Here is a tiny trained network, its code and every weight. The questions are about switching its units off for an input and a target symbol, where a switched-off unit gives its printed mean instead of its output.

import numpy as np


def w(rows, s, z=0):
    codes = np.array(rows[::2]) - 128.0
    scale = np.full(codes.shape[1], s)
    scale[-1] = z or s
    return codes * scale


def norm(h):
    return h / np.sqrt((h * h).mean(-1, keepdims=True) + 1e-5)


def f(y):
    return np.maximum(y, 0)


def softmax(a):
    e = np.exp(a - a.max(-1, keepdims=True))
    return e / e.sum(-1, keepdims=True)


def log_softmax(a):
    a = a - a.max(-1, keepdims=True)
    return a - np.log(np.exp(a).sum(-1, keepdims=True))


def net(x, mask):
    ids = ['ΠΦβεζθμξ'.index(c) for c in x.split()]
    T = len(ids)
    res = E[ids] + P[:T]
    r = norm(res)
    for j in range(2):
        rows = slice(2 * j, 2 * j + 2)
        q, k, v = (r @ M[0][rows].T for M in (Q, K, V))
        z = softmax(np.where(np.tri(T) > 0, q @ k.T / 2**0.5, -1e9)) @ v
        o = O[0][rows]
        res = res + np.where(mask[j], z, o[:, -1]) @ o[:, :-1]
    y = f(norm(res) @ A[0][:, :-1].T + A[0][:, -1])
    res = res + np.where(mask[2:10], y, B[0][:, -1]) @ B[0][:, :-1]
    return log_softmax(norm(res)[-1] @ U[:, :-1].T + U[:, -1])


Q, K, V, O, A, B = {}, {}, {}, {}, {}, {}
E = w([
[76,80,72,149,128],'Π',
[159,204,47,151,83],'Φ',
[214,119,209,99,145],'β',
[88,61,242,82,138],'ε',
[211,131,188,165,220],'ζ',
[66,16,228,100,55],'θ',
[84,247,108,117,141],'μ',
[82,38,86,103,64],'ξ',
],0.012)
P = w([
[124,111,126,109,164],'0',
[104,125,102,157,102],'1',
[233,121,212,200,220],'2',
[166,151,111,93,181],'3',
[99,114,106,156,98],'4',
[204,117,202,154,189],'5',
[170,138,107,82,184],'6',
[101,112,108,154,100],'7',
[171,132,238,138,92],'8',
[179,105,112,53,200],'9',
[101,111,108,153,102],'10',
[153,194,253,141,79],'11',
[183,98,97,42,215],'12',
[102,113,107,152,103],'13',
],0.013)
Q[0] = w([
[149,37,60,138,79],'h1',
[252,211,108,83,227],'h1',
[29,44,138,254,87],'h2',
[209,71,126,136,47],'h2',
],0.0087)
K[0] = w([
[91,57,75,147,116],'h1',
[165,156,114,97,147],'h1',
[44,101,111,167,8],'h2',
[147,131,178,214,74],'h2',
],0.016)
V[0] = w([
[122,100,112,132,157],'h1',
[109,15,80,144,110],'h1',
[203,81,127,114,198],'h2',
[10,173,98,3,190],'h2',
],0.0055)
O[0] = w([
[214,240,177,127,167,152],'h1',
[104,194,51,109,234,253],'h1',
[2,125,222,183,243,131],'h2',
[82,136,140,141,7,112],'h2',
],0.0064,0.0048)
A[0] = w([
[87,93,82,102,97,1],'n1',
[181,89,6,181,184,83],'n2',
[123,61,85,228,158,20],'n3',
[151,189,97,114,208,237],'n4',
[135,20,103,208,211,52],'n5',
[91,214,177,146,216,115],'n6',
[85,125,86,254,148,231],'n7',
[95,57,133,223,123,13],'n8',
],0.0097,0.0033)
B[0] = w([
[199,220,85,149,110,173],'n1',
[160,26,175,155,140,255],'n2',
[106,72,255,223,43,163],'n3',
[107,107,115,69,84,232],'n4',
[149,179,102,74,153,215],'n5',
[159,132,89,207,86,190],'n6',
[95,192,150,96,208,203],'n7',
[164,207,183,43,122,139],'n8',
],0.0099,0.0069)
U = w([
[92,40,195,254,172,219],'Π',
[165,191,14,74,203,93],'Φ',
[249,217,78,144,242,2],'β',
[24,71,156,83,131,13],'ε',
[225,157,200,208,178,166],'ζ',
[189,147,112,81,47,123],'θ',
[35,198,83,147,221,177],'μ',
[194,25,74,233,65,172],'ξ',
],0.0089,0.0046)

Each question gives the input, a string of symbols that net reads in full, and the target symbol t.
The units are the heads (2 rows each of Q, K, V and O) and the neurons (one row each of A and B). Each row of codes is followed by its name. A weight is (code - 128) times the scale printed after its matrix; where a second scale follows, it is the last column's (O, A, B and U).
mask holds one flag per unit, heads first, then neurons. A switched-off unit (its flag False) gives its mean, the last column of its rows in O or B, instead of its output. The means were averaged over made-up inputs and are rounded, as every weight is.
A unit's drop is (log p(t) with every unit on - log p(t) with that unit switched off) / (log p(t) with every unit on - log p(t) with every unit switched off).
The circuit of an input: a set's keep is (log p(t) with only the set's units on - log p(t) with every unit switched off) / (log p(t) with every unit on - log p(t) with every unit switched off). Starting from all 10 units, units are removed one at a time, each time the one whose removal leaves the highest keep (on an exact tie, the one counted first), for as long as the keep stays at least 0.8.
circuit, biggest first: the units of the circuit, biggest drop first
most important unit: the unit with the biggest drop
k most important neurons: the k neurons with the biggest drops, biggest first
drop when u is switched off: that unit's drop, to one decimal
input Φ Π ξ ε, target Π: most important unit -> h2
input ζ μ μ ε μ ξ θ ξ μ Π ξ ζ, target Π: circuit, biggest first -> [h1, h2]
input Π θ ξ ξ ξ ξ ζ ξ β Φ Π Π θ, target Φ: circuit, biggest first -> [n2, n3]
input β ξ ξ Π, target μ: 3 most important neurons -> [n7, n4, n6]
input β ξ ξ ε, target Π: 4 most important neurons -> [n6, n7, n1, n5]
input ε θ Π ξ θ ξ ξ ξ ξ ξ β, target β: 4 most important neurons -> [n6, n2, n5, n3]
input μ ζ μ θ ξ Π θ μ Π μ ξ Π μ Π, target Π: 3 most important neurons -> [n2, n3, n7]
input Π Φ Π ξ Φ ε ζ θ θ β ξ ζ, target Π: circuit, biggest first -> [h2, h1]
input ζ ξ Π β ζ ξ θ θ, target θ: circuit, biggest first -> [h2, n2, n8]
input ξ ξ ξ Π θ θ ξ Π Π θ ζ Π, target θ: 4 most important neurons -> [n2, n3, n7, n6]
input ε Π ξ ξ Φ ε β Π Π, target ξ: 4 most important neurons -> [n7, n2, n4, n8]
input ξ ξ ζ Φ, target ξ: 3 most important neurons -> [n6, n2, n4]
input ξ Π Π Π ξ ε θ Π Π ξ ξ Π, target θ: 4 most important neurons -> [n2, n3, n6, n7]
input Φ μ ξ β ξ Φ θ ξ μ, target Π: 2 most important neurons -> [n5, n1]
input Π ξ θ ξ β, target β: most important neuron -> [n6]
input μ ξ θ ξ ξ θ ξ θ, target θ: drop when n2 is switched off -> 0.2
input θ μ ξ μ ξ ξ β ζ ξ μ θ ε ξ Π, target Π: drop when n7 is switched off -> 0.6
input ξ Φ ξ Φ β ξ ε ξ Φ μ, target θ: drop when h2 is switched off -> 0.0
input ξ θ ξ ξ ξ Π Φ, target ξ: drop when h2 is switched off -> 0.1
input Π ε Π Π Π ζ μ, target θ: most important unit -> h1
